Below are the code and all the weights of a small trained network. Each question names an input and a class and asks about switching units off, where a switched-off unit gives its printed mean instead of its output.

import numpy as np


def w(rows, s, z=0):
    codes = np.array(rows[::2]) - 128.0
    scale = np.full(codes.shape[1], s)
    scale[-1] = z or s
    return codes * scale


def f(y):
    return np.maximum(y, 0)


def log_softmax(a):
    a = a - a.max(-1, keepdims=True)
    return a - np.log(np.exp(a).sum(-1, keepdims=True))


def net(x, mask):
    res = np.array(x, float).reshape(1, 8) / 4 @ E
    y = f(res @ A[0][:, :-1].T + A[0][:, -1])
    res = res + np.where(mask, y, B[0][:, -1]) @ B[0][:, :-1]
    return log_softmax(res[-1] @ U[:, :-1].T + U[:, -1])


A, B = {}, {}
E = w([
[125,78,93,170,26,2,187],'x0',
[164,185,185,80,162,91,213],'x1',
[193,119,150,121,102,142,183],'x2',
[6,55,218,107,118,131,106],'x3',
[131,88,37,45,187,118,123],'x4',
[74,178,152,189,32,122,80],'x5',
[157,94,145,136,180,214,220],'x6',
[205,93,109,110,40,217,171],'x7',
],0.0065)
A[0] = w([
[116,166,214,197,97,125,148,119],'N1',
[125,126,58,151,112,93,113,209],'N2',
[208,171,83,153,121,72,183,255],'N3',
[80,101,148,99,122,183,80,162],'N4',
[160,91,155,76,174,163,198,231],'N5',
[81,122,74,131,160,63,112,60],'N6',
[118,102,86,154,119,123,105,166],'N7',
[176,158,94,127,149,252,118,175],'N8',
[68,148,204,118,122,143,93,147],'N9',
],0.011,0.0028)
B[0] = w([
[78,102,203,254,118,147,107,196],'N1',
[144,72,91,113,144,151,112,194],'N2',
[200,82,74,65,111,94,158,249],'N3',
[175,117,133,87,122,81,178,195],'N4',
[68,68,67,120,158,230,35,243],'N5',
[95,105,70,104,169,150,93,179],'N6',
[134,65,121,141,122,175,102,170],'N7',
[21,83,115,132,215,208,13,254],'N8',
[127,150,179,100,208,72,155,194],'N9',
],0.0091,0.0098)
U = w([
[205,123,84,19,132,21,179,146],'0',
[165,67,115,177,2,163,159,170],'1',
[42,88,99,137,188,205,49,172],'2',
[149,184,102,104,119,138,152,2],'3',
[89,171,208,193,127,47,159,86],'4',
],0.009,0.0043)

Each question gives the input, the list of numbers given to net, and the class t.
The units are the neurons (one row each of A and B). Each row of codes is followed by its name. A weight is (code - 128) times the scale printed after its matrix; where a second scale follows, it is the last column's (A, B and U).
mask holds one flag per neuron, in row order. A switched-off neuron (its flag False) gives its mean, the last column of its row in B, instead of its output. The means were averaged over made-up inputs and are rounded, as every weight is.
A unit's drop is (log p(t) with every unit on - log p(t) with that unit switched off) / (log p(t) with every unit on - log p(t) with every unit switched off).
The circuit of an input: a set's keep is (log p(t) with only the set's units on - log p(t) with every unit switched off) / (log p(t) with every unit on - log p(t) with every unit switched off). Starting from all 9 units, units are removed one at a time, each time the one whose removal leaves the highest keep (on an exact tie, the one counted first), for as long as the keep stays at least 0.8.
units of the circuit, in order: the units of the circuit, biggest drop first
unit that matters most: the unit with the biggest drop
k most important neurons: the k neurons with the biggest drops, biggest first
drop of u: that unit's drop, to one decimal
input [6,2,-2,-3,0,2,2,8], class 0: unit that matters most => N3
input [8,7,6,-7,-8,8,-5,-5], class 1: units of the circuit, in order => (N1; N3)
input [8,-7,-5,5,-1,6,-7,6], class 1: 2 most important neurons => (N8; N5)
input [6,8,3,8,6,4,-2,7], class 1: units of the circuit, in order => (N8; N9)
input [7,4,0,0,4,7,-1,5], class 0: 4 most important neurons => (N5; N3; N8; N1)
input [5,-3,-1,1,-2,-4,-4,6], class 1: 2 most important neurons => (N8; N9)
input [1,4,5,6,4,1,-6,7], class 1: 2 most important neurons => (N8; N3)
input [7,8,-5,4,5,7,-3,8], class 0: 2 most important neurons => (N5; N8)
input [-1,-1,-1,8,1,-5,-6,-5], class 0: units of the circuit, in order => (N8; N5)
input [-1,8,4,2,3,-2,-5,-7], class 0: 2 most important neurons => (N8; N1)
input [-1,-5,1,8,2,4,-2,8], class 1: 3 most important neurons => (N8; N5; N4)
input [7,4,-8,0,-4,-3,-6,4], class 0: 3 most important neurons => (N8; N5; N3)
input [7,0,0,7,-3,-5,-3,-7], class 4: drop of N8 => 0.7
input [5,-1,3,6,-5,-8,-6,3], class 1: unit that matters most => N8
input [4,5,-4,-4,8,7,1,7], class 0: drop of N1 => 0.1
input [6,-7,5,7,3,8,2,6], class 1: drop of N8 => 0.2
